Below are the code and all the weights of a small trained network. Each question names an input and a target symbol and asks about switching units off, where a switched-off unit gives its printed mean instead of its output.

import numpy as np


def w(rows, s, z=0):
    codes = np.array(rows[::2]) - 128.0
    scale = np.full(codes.shape[1], s)
    scale[-1] = z or s
    return codes * scale


def norm(h):
    return h / np.sqrt((h * h).mean(-1, keepdims=True) + 1e-5)


def f(y):
    return np.maximum(y, 0)


def softmax(a):
    e = np.exp(a - a.max(-1, keepdims=True))
    return e / e.sum(-1, keepdims=True)


def log_softmax(a):
    a = a - a.max(-1, keepdims=True)
    return a - np.log(np.exp(a).sum(-1, keepdims=True))


def net(x, mask):
    ids = ['ΓΔΘΛΞΦΩαζμ'.index(c) for c in x.split()]
    T = len(ids)
    res = E[ids] + P[:T]
    u = 0
    for l in range(2):
        r = norm(res)
        for j in range(3):
            rows = slice(2 * j, 2 * j + 2)
            q, k, v = (r @ M[l][rows].T for M in (Q, K, V))
            z = softmax(np.where(np.tri(T) > 0, q @ k.T / 2**0.5, -1e9)) @ v
            o = O[l][rows]
            res = res + np.where(mask[u + j], z, o[:, -1]) @ o[:, :-1]
        u += 3
        y = f(norm(res) @ A[l][:, :-1].T + A[l][:, -1])
        res = res + np.where(mask[u : u + 8], y, B[l][:, -1]) @ B[l][:, :-1]
        u += 8
    return log_softmax(norm(res)[-1] @ U[:, :-1].T + U[:, -1])


Q, K, V, O, A, B = {}, {}, {}, {}, {}, {}
E = w([
[106,104,98],'Γ',
[94,97,83],'Δ',
[182,119,160],'Θ',
[104,150,155],'Λ',
[80,119,96],'Ξ',
[82,111,88],'Φ',
[207,107,166],'Ω',
[117,130,187],'α',
[125,8,89],'ζ',
[112,83,132],'μ',
],0.016)
P = w([
[149,175,101],'0',
[82,107,186],'1',
[145,163,88],'2',
[72,95,162],'3',
[147,157,123],'4',
[152,123,255],'5',
],0.009)
Q[0] = w([
[136,254,139],'L0H1',
[131,20,105],'L0H1',
[151,133,142],'L0H2',
[100,178,112],'L0H2',
[128,147,72],'L0H3',
[100,63,175],'L0H3',
],0.0087)
K[0] = w([
[235,217,252],'L0H1',
[50,18,2],'L0H1',
[141,148,106],'L0H2',
[149,124,135],'L0H2',
[156,197,103],'L0H3',
[72,80,199],'L0H3',
],0.0075)
V[0] = w([
[113,107,93],'L0H1',
[22,59,22],'L0H1',
[130,157,100],'L0H2',
[62,122,56],'L0H2',
[169,191,97],'L0H3',
[1,159,49],'L0H3',
],0.0064)
O[0] = w([
[254,90,107,153],'L0H1',
[115,199,222,253],'L0H1',
[198,33,113,128],'L0H2',
[141,158,107,185],'L0H2',
[234,160,143,79],'L0H3',
[173,110,153,219],'L0H3',
],0.0041,0.0036)
A[0] = w([
[207,129,206,136],'L0N1',
[85,81,178,188],'L0N2',
[67,211,166,253],'L0N3',
[113,93,54,108],'L0N4',
[104,32,240,177],'L0N5',
[139,68,254,88],'L0N6',
[148,139,187,118],'L0N7',
[86,187,152,229],'L0N8',
],0.0069,0.0015)
B[0] = w([
[61,134,49,181],'L0N1',
[148,223,155,207],'L0N2',
[217,114,94,229],'L0N3',
[252,239,151,145],'L0N4',
[128,200,118,255],'L0N5',
[24,146,105,227],'L0N6',
[103,89,49,166],'L0N7',
[227,80,39,200],'L0N8',
],0.0039,0.006)
Q[1] = w([
[141,159,123],'L1H1',
[163,166,149],'L1H1',
[78,178,225],'L1H2',
[82,93,254],'L1H2',
[95,144,14],'L1H3',
[131,167,118],'L1H3',
],0.0069)
K[1] = w([
[135,95,97],'L1H1',
[147,254,187],'L1H1',
[110,32,141],'L1H2',
[77,22,146],'L1H2',
[105,102,145],'L1H3',
[144,69,156],'L1H3',
],0.0063)
V[1] = w([
[56,167,170],'L1H1',
[156,100,168],'L1H1',
[102,37,254],'L1H2',
[109,201,168],'L1H2',
[53,132,206],'L1H3',
[37,103,16],'L1H3',
],0.007)
O[1] = w([
[88,1,121,117],'L1H1',
[88,78,197,93],'L1H1',
[139,73,154,2],'L1H2',
[66,204,144,153],'L1H2',
[24,30,174,74],'L1H3',
[121,177,99,151],'L1H3',
],0.0053)
A[1] = w([
[28,103,83,40],'L1N1',
[108,147,152,4],'L1N2',
[233,216,56,249],'L1N3',
[106,48,134,238],'L1N4',
[76,219,101,50],'L1N5',
[123,27,97,204],'L1N6',
[115,254,172,161],'L1N7',
[148,84,183,153],'L1N8',
],0.0077,0.0018)
B[1] = w([
[140,148,179,156],'L1N1',
[148,138,126,137],'L1N2',
[14,110,13,254],'L1N3',
[181,115,40,137],'L1N4',
[253,59,199,209],'L1N5',
[111,217,160,136],'L1N6',
[128,100,47,240],'L1N7',
[191,106,159,136],'L1N8',
],0.0051,0.0083)
U = w([
[117,133,118,2],'Γ',
[126,143,124,25],'Δ',
[156,142,133,50],'Θ',
[154,198,143,62],'Λ',
[121,143,64,161],'Ξ',
[139,172,25,176],'Φ',
[170,131,175,114],'Ω',
[70,158,189,122],'α',
[154,4,140,165],'ζ',
[55,92,175,181],'μ',
],0.016,0.0089)

Each question gives the input, a string of symbols that net reads in full, and the target symbol t.
The units are the heads (2 rows each of Q, K, V and O) and the neurons (one row each of A and B). Each row of codes is followed by its name. A weight is (code - 128) times the scale printed after its matrix; where a second scale follows, it is the last column's (O, A, B and U).
mask holds one flag per unit, layer by layer, with each layer's heads first. A switched-off unit (its flag False) gives its mean, the last column of its rows in O or B, instead of its output. The means were averaged over made-up inputs and are rounded, as every weight is.
A unit's drop is (log p(t) with every unit on - log p(t) with that unit switched off) / (log p(t) with every unit on - log p(t) with every unit switched off).
The circuit of an input: a set's keep is (log p(t) with only the set's units on - log p(t) with every unit switched off) / (log p(t) with every unit on - log p(t) with every unit switched off). Starting from the 12 units with the biggest drops (on a tie, the unit counted first), units are removed one at a time, each time the one whose removal leaves the highest keep (on an exact tie, the one counted first), for as long as the keep stays at least 0.8.
circuit, biggest first: the units of the circuit, biggest drop first
unit that matters most: the unit with the biggest drop
top k neurons: the k neurons with the biggest drops, biggest first
k most important neurons of layer l: the k neurons of layer l with the biggest drops, biggest first
heads that matter: for each layer, one digit per head in row order, 1 if its drop is at least 0.15 and else 0, layers parted by /
input Λ Λ Φ Ω, target Ω: heads that matter : 100 / 110
input Φ Λ Ω Φ, target Ω: heads that matter : 101 / 101
input Δ Λ α Θ, target α: top 4 neurons : L0N6, L1N3, L0N4, L0N1
input Λ Ξ Ξ Ω, target Ω: heads that matter : 101 / 110
input Δ Γ Φ Θ μ Λ, target μ: circuit, biggest first : L1H3, L0H1
input Γ Λ Θ Δ α Δ, target α: heads that matter : 000 / 001
input μ ζ Ω Θ, target ζ: circuit, biggest first : L1H2
input Θ Ω Φ α Λ Δ, target α: top 4 neurons : L0N6, L0N8, L1N3, L0N3
input Γ Ω Λ Φ, target Ω: heads that matter : 100 / 101
input α μ Δ Ξ μ Γ, target μ: heads that matter : 000 / 101
input Λ Θ Ω Γ, target Ω: heads that matter : 110 / 111
input μ Γ μ α Θ Γ, target α: top 2 neurons : L0N6, L1N3
input α μ ζ Δ, target μ: circuit, biggest first : L1H3, L1N7, L1N1, L1N3
input Λ Ξ Δ Λ ζ Φ, target ζ: circuit, biggest first : L1H2, L1N3, L1H3
input Θ ζ Γ Φ, target ζ: 2 most important neurons of layer 0 : L0N1, L0N7
input α ζ Γ Ξ, target ζ: 2 most important neurons of layer 1 : L1N5, L1N3
input Φ Ω Γ Ω μ Ξ, target μ: unit that matters most : L1H3
input Φ Θ μ Ω, target μ: top 3 neurons : L0N6, L0N3, L0N8
input Δ Ω Φ Δ, target Ω: heads that matter : 100 / 001
input μ Λ α Ω, target α: most important neuron of layer 0 : L0N6
input Φ Ξ Γ Λ Θ Γ, target Λ: heads that matter : 101 / 101
input α Δ Λ α ζ Θ, target ζ: top 2 neurons : L0N1, L0N7
input Θ Λ Λ Λ, target Λ: 3 most important neurons of layer 0 : L0N2, L0N5, L0N4
input Ω μ Λ Φ, target μ: heads that matter : 001 / 111
input Λ μ Φ μ Θ α, target μ: 2 most important neurons of layer 0 : L0N6, L0N7
input Φ Γ Ω Γ μ Λ, target μ: heads that matter : 001 / 101
input α Φ Φ Γ Φ Λ, target Φ: circuit, biggest first : L0H1
input Δ Φ Δ Λ ζ Δ, target ζ: top 2 neurons : L1N5, L0N5
input Ξ Λ Λ ζ Ξ Γ, target ζ: heads that matter : 000 / 010
input α Λ Ξ ζ μ Γ, target μ: top 2 neurons : L0N6, L1N3
